Below is a small trained network, with its code and all its weights. Each question gives an input and a class and asks what happens when units are switched off, that is, made to give their printed mean instead of their output.

import numpy as np


def w(rows, s, z=0):
    codes = np.array(rows[::2]) - 128.0
    scale = np.full(codes.shape[1], s)
    scale[-1] = z or s
    return codes * scale


def norm(h):
    return h / np.sqrt((h * h).mean(-1, keepdims=True) + 1e-5)


def f(y):
    return y / 2 * (1 + np.tanh(0.7978845608 * (y + 0.044715 * y**3)))


def log_softmax(a):
    a = a - a.max(-1, keepdims=True)
    return a - np.log(np.exp(a).sum(-1, keepdims=True))


def net(x, mask):
    res = np.array(x, float).reshape(1, 5) / 4 @ E
    u = 0
    for l in range(2):
        y = f(norm(res) @ A[l][:, :-1].T + A[l][:, -1])
        res = res + np.where(mask[u : u + 5], y, B[l][:, -1]) @ B[l][:, :-1]
        u += 5
    return log_softmax(norm(res)[-1] @ U[:, :-1].T + U[:, -1])


A, B = {}, {}
E = w([
[111,123,114,141,120,125,100,187],'x0',
[158,112,117,116,129,133,96,123],'x1',
[81,81,26,240,245,81,96,53],'x2',
[137,109,149,105,173,119,121,149],'x3',
[227,25,114,158,69,170,212,255],'x4',
],0.008)
A[0] = w([
[88,60,117,182,107,65,134,87,115],'L0N0',
[166,194,103,59,129,153,137,182,231],'L0N1',
[96,131,134,207,127,32,44,196,146],'L0N2',
[167,56,175,174,91,87,150,137,30],'L0N3',
[211,105,56,212,181,181,253,125,2],'L0N4',
],0.006,0.0032)
B[0] = w([
[162,54,166,109,254,143,7,175,188],'L0N0',
[96,118,190,83,50,145,208,73,252],'L0N1',
[157,181,174,150,130,136,149,33,190],'L0N2',
[171,10,62,207,15,144,220,237,156],'L0N3',
[141,225,76,75,184,186,146,230,246],'L0N4',
],0.0066,0.0034)
A[1] = w([
[209,92,184,102,5,148,214,199,81],'L1N0',
[101,101,144,147,163,113,157,148,76],'L1N1',
[175,42,84,252,176,102,188,199,4],'L1N2',
[82,93,121,68,195,117,94,151,123],'L1N3',
[51,184,251,2,30,143,77,118,33],'L1N4',
],0.0074,0.0046)
B[1] = w([
[150,136,198,227,154,74,144,105,244],'L1N0',
[158,154,127,156,90,177,113,141,124],'L1N1',
[155,139,38,7,126,203,120,137,179],'L1N2',
[92,139,152,156,60,126,85,152,142],'L1N3',
[86,111,52,33,93,167,112,128,214],'L1N4',
],0.013,0.011)
U = w([
[69,117,112,8,60,122,117,97,161],'0',
[196,90,243,180,72,95,208,163,140],'1',
[78,117,133,203,216,51,25,85,255],'2',
[203,89,16,109,182,189,108,198,27],'3',
],0.014,0.00077)

Each question gives the input, the list of numbers given to net, and the class t.
The units are the neurons (one row each of A and B). Each row of codes is followed by its name. A weight is (code - 128) times the scale printed after its matrix; where a second scale follows, it is the last column's (A, B and U).
mask holds one flag per neuron, layer by layer. A switched-off neuron (its flag False) gives its mean, the last column of its row in B, instead of its output. The means were averaged over made-up inputs and are rounded, as every weight is.
A unit's drop is (log p(t) with every unit on - log p(t) with that unit switched off) / (log p(t) with every unit on - log p(t) with every unit switched off).
unit that matters most: the unit with the biggest drop
top k neurons: the k neurons with the biggest drops, biggest first
k most important neurons of layer l: the k neurons of layer l with the biggest drops, biggest first
drop when u is switched off: that unit's drop, to one decimal
input [1,4,0,-3,6], class 1: top 3 neurons => (L1N0 L1N4 L0N0)
input [-8,-6,0,1,1], class 1: unit that matters most => L1N4
input [7,-3,0,6,6], class 1: top 4 neurons => (L1N0 L1N4 L0N0 L0N1)
input [-6,2,1,-5,-1], class 2: top 3 neurons => (L1N4 L1N2 L0N1)
input [-5,8,7,-5,1], class 3: top 4 neurons => (L1N0 L1N2 L0N4 L0N1)
input [3,7,-6,-3,1], class 1: top 2 neurons => (L1N0 L1N2)
input [-2,-7,1,0,-2], class 2: top 2 neurons => (L1N4 L0N1)
input [8,6,7,-8,1], class 3: drop when L0N2 is switched off => -0.1
input [6,2,-4,-7,2], class 1: drop when L1N0 is switched off => 1.1
input [6,5,-3,1,3], class 1: drop when L1N2 is switched off => 0.0
input [4,5,7,4,1], class 3: 2 most important neurons of layer 1 => (L1N0 L1N2)
